-0.03 +2.16 -0.54 -1.67 +1.35 +1.33 +6.37 +0.05 +3.37 -0.05 +5.15 -1.76 +0.15 +0.19 +0.85 +3.23 +3.60 -1.13 -1.07 -3.23 +2.98 -3.65 +5.27 +1.10 +1.18 +1.27 +0.42 -0.65 +0.72 : Qp/mj
+1.50 -3.48 -0.73 -4.01 +1.96 -0.90 +3.94 +0.41 -1.33 -3.11 +6.75 +1.05 +0.43 +0.30 +3.09 +3.68 -0.18 -0.28 -4.37 -2.45 +1.87 -4.40 -2.05 +1.22 +1.08 +4.27 -1.45 -0.35 -0.15 : Qp/mj
+0.86 -0.30 +0.06 -2.06 +0.80 -1.81 +5.43 -0.20 +3.66 -1.25 +1.29 -1.21 -0.47 -0.26 +1.13 +2.57 +2.66 -0.53 -0.27 -1.19 +1.04 -2.73 +2.95 +0.18 +0.26 +1.40 +0.07 +0.23 +1.16 : Qp/zh
-2.83 -1.86 -1.29 +0.23 -2.45 -1.08 +0.70 -2.62 +1.36 +0.20 +3.12 -3.84 -0.91 -0.44 +0.11 +0.85 +1.98 -0.47 +7.55 -0.41 -0.87 -2.27 -0.40 -0.78 -0.62 +2.79 +2.89 -0.02 +1.94 : lp/zj
+1.18 -2.73 -2.10 -0.37 -1.70 +0.86 +2.16 -1.92 -1.09 -2.94 +5.83 -2.57 -0.41 -0.03 -1.25 +2.28 +0.70 -1.69 +2.93 -3.47 +1.61 -4.63 -1.07 +0.06 +0.83 +3.55 +1.96 -0.86 +0.26 : lp/zj
+2.94 -1.96 -0.89 -1.79 +0.00 -0.62 +5.09 -1.21 +3.68 -4.79 +4.01 -1.36 -0.80 -0.13 +0.17 +3.86 +1.85 -1.40 +1.01 -2.52 +0.28 -4.54 +2.99 +0.71 -1.23 +3.05 -0.89 +0.09 +0.20 : Qp/hs
+0.43 +2.99 -0.07 -0.13 +5.53 -0.99 +6.49 -0.65 +3.88 +2.57 +0.55 -1.09 +0.29 -0.36 +3.12 +3.09 +3.26 +0.77 +0.12 -1.93 -0.97 -0.69 +3.92 +1.18 +0.02 +0.23 -1.64 +0.68 +2.43 : Qp/hs
-2.20 -4.07 -0.67 -2.80 -1.44 -1.17 -0.42 -3.38 +0.13 +0.14 +6.87 -3.50 -0.19 -0.78 +4.26 +1.70 +1.51 +0.20 +4.44 +0.39 -0.40 -4.02 -3.95 -0.52 -0.24 +3.23 +1.63 -0.21 +0.07 : lp/zj
-0.21 -3.71 -1.95 -1.69 -3.14 +1.72 +1.04 -2.27 -1.37 -1.18 +8.18 -1.88 +0.35 -0.29 +1.06 +1.66 +1.06 -1.02 +0.97 +0.34 +3.92 -4.67 -2.22 +0.97 +1.59 +3.19 +1.67 -0.71 -1.19 : lp/zj
-1.32 +4.76 +0.61 -0.08 +0.86 -0.77 +7.06 +0.62 +5.54 +1.42 +0.42 -2.26 -0.50 -0.14 -0.26 +1.77 +5.88 -0.56 +2.43 -2.01 +1.40 -0.74 +7.14 +1.06 +0.51 -0.43 +1.50 +0.35 +3.05 : Qp/zh
-1.77 -1.31 -1.67 -3.04 -3.40 -1.08 +3.78 -2.48 +0.39 +1.82 +6.08 -1.66 -0.06 -0.30 +1.26 +1.44 +4.20 -1.99 +5.02 +0.05 +3.98 -2.84 -0.26 +0.54 +0.98 +2.52 +4.63 -0.06 +0.88 : lp/pj
+0.21 -0.21 -0.30 -3.52 +0.25 -0.72 +5.22 -0.24 +2.08 -1.14 +2.99 +0.52 -0.28 -0.44 +2.37 +2.85 +2.19 -0.98 -2.62 -0.82 +1.96 -2.10 +1.34 +0.85 +0.66 +1.15 -0.49 -0.61 +0.38 : Qp/zh
+0.20 -3.32 -2.99 -0.25 -3.66 +0.60 +2.50 -2.10 +0.57 -3.38 +6.22 -3.91 -1.40 -0.25 -2.00 +2.27 +2.53 -2.21 +5.33 -4.18 +1.95 -5.79 +1.86 +0.10 +0.91 +4.43 +2.56 +3.01 +0.24 : lp/zj
-3.77 -2.05 -1.97 -2.28 -0.95 -1.25 +0.42 -2.58 -0.63 +0.84 +4.49 -2.58 +0.52 -0.06 +4.32 +0.97 +2.07 -0.24 +3.10 -0.75 -0.57 -3.48 -2.48 -0.19 +0.52 +1.79 +1.30 -0.41 +1.71 : lp/jf
-2.75 +2.40 +0.09 -2.76 -2.38 -0.03 +3.63 -1.48 +0.60 +0.83 +2.59 -2.40 +0.15 +0.13 +1.68 +1.06 +4.20 -1.56 +3.60 -0.02 +1.05 -2.70 +1.21 +0.58 +0.05 -0.70 +2.76 -0.33 +2.62 : lp/jf
-0.50 +0.69 -1.06 -2.60 -3.92 +2.32 +0.84 -2.12 -0.52 +0.31 +6.44 -3.24 -0.85 -0.12 -0.41 +1.47 +3.58 -1.56 +3.68 -0.43 +4.08 -3.49 -0.01 +1.08 +1.18 -0.06 +3.73 -0.76 +0.96 : lp/zj
+3.74 -3.73 -0.56 -4.68 +4.40 -0.81 -0.12 -2.19 -2.45 -0.05 +5.55 +2.31 +0.33 -0.67 +6.09 +3.23 -1.84 -0.38 -5.34 -0.15 +1.19 -2.04 -5.54 +1.26 +0.93 +2.66 -4.32 -0.43 -1.06 : Qp/hs
-0.61 -0.86 -0.68 -3.04 -1.27 +0.93 +1.28 -3.12 -0.65 +0.91 +7.30 -2.74 -0.80 -0.29 +1.17 +1.95 +2.23 -1.47 +3.21 +0.16 +1.97 -3.38 -2.17 +1.15 +0.52 +2.33 +3.15 -0.78 +1.91 : lp/zj
-0.57 -2.24 +0.58 -0.32 -1.01 -0.58 +2.32 -1.12 +2.02 -0.43 +4.30 -1.74 -0.93 +0.26 -1.52 +1.19 +0.02 +0.12 +1.99 +1.38 +1.60 -1.26 -0.73 +0.07 -0.29 +2.86 +2.86 -0.15 +1.18 : lp/pj
